Here is a tiny trained network, its code and every weight. The questions are about switching its units off for an input and a target symbol, where a switched-off unit gives its printed mean instead of its output.

import numpy as np


def w(rows, s, z=0):
    codes = np.array(rows[::2]) - 128.0
    scale = np.full(codes.shape[1], s)
    scale[-1] = z or s
    return codes * scale


def norm(h):
    return h / np.sqrt((h * h).mean(-1, keepdims=True) + 1e-5)


def f(y):
    return np.maximum(y, 0)


def softmax(a):
    e = np.exp(a - a.max(-1, keepdims=True))
    return e / e.sum(-1, keepdims=True)


def log_softmax(a):
    a = a - a.max(-1, keepdims=True)
    return a - np.log(np.exp(a).sum(-1, keepdims=True))


def net(x, mask):
    ids = ['αβδεζηθλμξπτφψω'.index(c) for c in x.split()]
    T = len(ids)
    res = E[ids] + P[:T]
    r = norm(res)
    for j in range(2):
        rows = slice(2 * j, 2 * j + 2)
        q, k, v = (r @ M[0][rows].T for M in (Q, K, V))
        z = softmax(np.where(np.tri(T) > 0, q @ k.T / 2**0.5, -1e9)) @ v
        o = O[0][rows]
        res = res + np.where(mask[j], z, o[:, -1]) @ o[:, :-1]
    y = f(norm(res) @ A[0][:, :-1].T + A[0][:, -1])
    res = res + np.where(mask[2:14], y, B[0][:, -1]) @ B[0][:, :-1]
    return log_softmax(norm(res)[-1] @ U[:, :-1].T + U[:, -1])


Q, K, V, O, A, B = {}, {}, {}, {}, {}, {}
E = w([
[83,175,128],'α',
[114,106,162],'β',
[128,109,143],'δ',
[40,188,126],'ε',
[105,110,146],'ζ',
[119,119,148],'η',
[126,110,143],'θ',
[117,107,131],'λ',
[233,84,143],'μ',
[208,1,112],'ξ',
[111,104,117],'π',
[139,10,231],'τ',
[102,119,149],'φ',
[166,173,163],'ψ',
[103,120,150],'ω',
],0.018)
P = w([
[226,175,22],'0',
[42,176,253],'1',
[41,163,215],'2',
[92,174,230],'3',
[87,162,205],'4',
[79,156,214],'5',
[71,139,210],'6',
[90,149,218],'7',
[106,142,211],'8',
[99,139,224],'9',
[89,125,196],'10',
[102,122,195],'11',
[102,130,182],'12',
[102,131,186],'13',
],0.0039)
Q[0] = w([
[32,158,2],'h1',
[139,52,119],'h1',
[103,145,85],'h2',
[199,207,43],'h2',
],0.011)
K[0] = w([
[135,154,220],'h1',
[153,125,146],'h1',
[88,126,177],'h2',
[109,90,255],'h2',
],0.017)
V[0] = w([
[151,98,169],'h1',
[126,63,64],'h1',
[158,237,171],'h2',
[1,90,122],'h2',
],0.0092)
O[0] = w([
[128,171,168,197],'h1',
[110,133,110,184],'h1',
[13,179,10,62],'h2',
[112,160,222,1],'h2',
],0.013,0.0025)
A[0] = w([
[201,21,156,100],'n1',
[102,107,187,113],'n2',
[141,141,150,149],'n3',
[129,129,128,108],'n4',
[173,170,153,159],'n5',
[74,123,154,90],'n6',
[133,114,53,71],'n7',
[114,67,87,89],'n8',
[62,140,131,109],'n9',
[163,248,150,254],'n10',
[79,171,142,147],'n11',
[180,95,54,120],'n12',
],0.018,0.0069)
B[0] = w([
[180,70,48,253],'n1',
[87,121,163,182],'n2',
[77,118,114,163],'n3',
[130,114,124,128],'n4',
[77,146,78,180],'n5',
[111,134,173,150],'n6',
[100,134,192,170],'n7',
[151,193,177,169],'n8',
[161,102,138,169],'n9',
[112,248,137,221],'n10',
[132,22,156,181],'n11',
[135,177,132,187],'n12',
],0.011)
U = w([
[30,22,112,66],'α',
[99,108,133,122],'β',
[178,138,104,98],'δ',
[94,71,154,102],'ε',
[235,118,249,36],'ζ',
[124,214,73,253],'η',
[177,134,73,205],'θ',
[118,70,101,185],'λ',
[182,182,150,105],'μ',
[137,72,96,200],'ξ',
[130,48,130,166],'π',
[115,109,132,174],'τ',
[116,124,164,43],'φ',
[23,103,3,70],'ψ',
[99,111,158,79],'ω',
],0.013,0.0042)

Each question gives the input, a string of symbols that net reads in full, and the target symbol t.
The units are the heads (2 rows each of Q, K, V and O) and the neurons (one row each of A and B). Each row of codes is followed by its name. A weight is (code - 128) times the scale printed after its matrix; where a second scale follows, it is the last column's (O, A, B and U).
mask holds one flag per unit, heads first, then neurons. A switched-off unit (its flag False) gives its mean, the last column of its rows in O or B, instead of its output. The means were averaged over made-up inputs and are rounded, as every weight is.
A unit's drop is (log p(t) with every unit on - log p(t) with that unit switched off) / (log p(t) with every unit on - log p(t) with every unit switched off).
The circuit of an input: a set's keep is (log p(t) with only the set's units on - log p(t) with every unit switched off) / (log p(t) with every unit on - log p(t) with every unit switched off). Starting from the 12 units with the biggest drops (on a tie, the unit counted first), units are removed one at a time, each time the one whose removal leaves the highest keep (on an exact tie, the one counted first), for as long as the keep stays at least 0.8.
units of the circuit, in order: the units of the circuit, biggest drop first
top k neurons: the k neurons with the biggest drops, biggest first
heads that matter: for each layer, one digit per head in row order, 1 if its drop is at least 0.15 and else 0, layers parted by /
drop of u: that unit's drop, to one decimal
input ψ φ α φ, target ψ: heads that matter => 01
input ζ ζ θ, target ζ: heads that matter => 01
input η α η π ζ η ζ η π, target η: heads that matter => 01
input α τ θ α ζ β, target α: units of the circuit, in order => h2, n11
input η η λ μ φ, target η: units of the circuit, in order => h2, n8, n1, n12
input ψ α β ζ π ξ ω, target ψ: units of the circuit, in order => h2
input η ζ η τ ζ ζ ζ μ φ φ, target η: units of the circuit, in order => h2, n8, n1
input η π ω ζ ζ ε δ ξ ζ ζ, target η: units of the circuit, in order => h2, n8, n1
input τ τ φ θ τ μ ζ λ η η ζ ψ η, target η: top 3 neurons => n11, n12, n2
input η ζ δ μ ω, target η: units of the circuit, in order => h2, n8, n1, n12
input η θ ζ, target η: top 4 neurons => n8, n1, n11, n12
input α ζ ω η ζ, target α: units of the circuit, in order => h2, n11, n10, n9
input α ψ α α ζ, target α: top 3 neurons => n11, n10, n1
input η η ξ ω, target η: units of the circuit, in order => h2, n8, n1
input α μ ε α δ μ ζ λ λ ε ζ ζ θ ω, target α: top 2 neurons => n11, n8
input α α θ ζ η ψ δ, target α: top 2 neurons => n10, n1
input ψ μ ψ λ, target ψ: top neuron => n10
input α ξ δ, target α: drop of n8 => 0.1
input η λ δ ζ ζ θ η ζ η α λ, target η: drop of n3 => 0.0
input ψ α η ζ δ η τ η ω β β, target ψ: drop of n10 => 0.1
input ζ ζ η φ η τ θ ζ ε ω ζ, target ζ: drop of h2 => 0.8
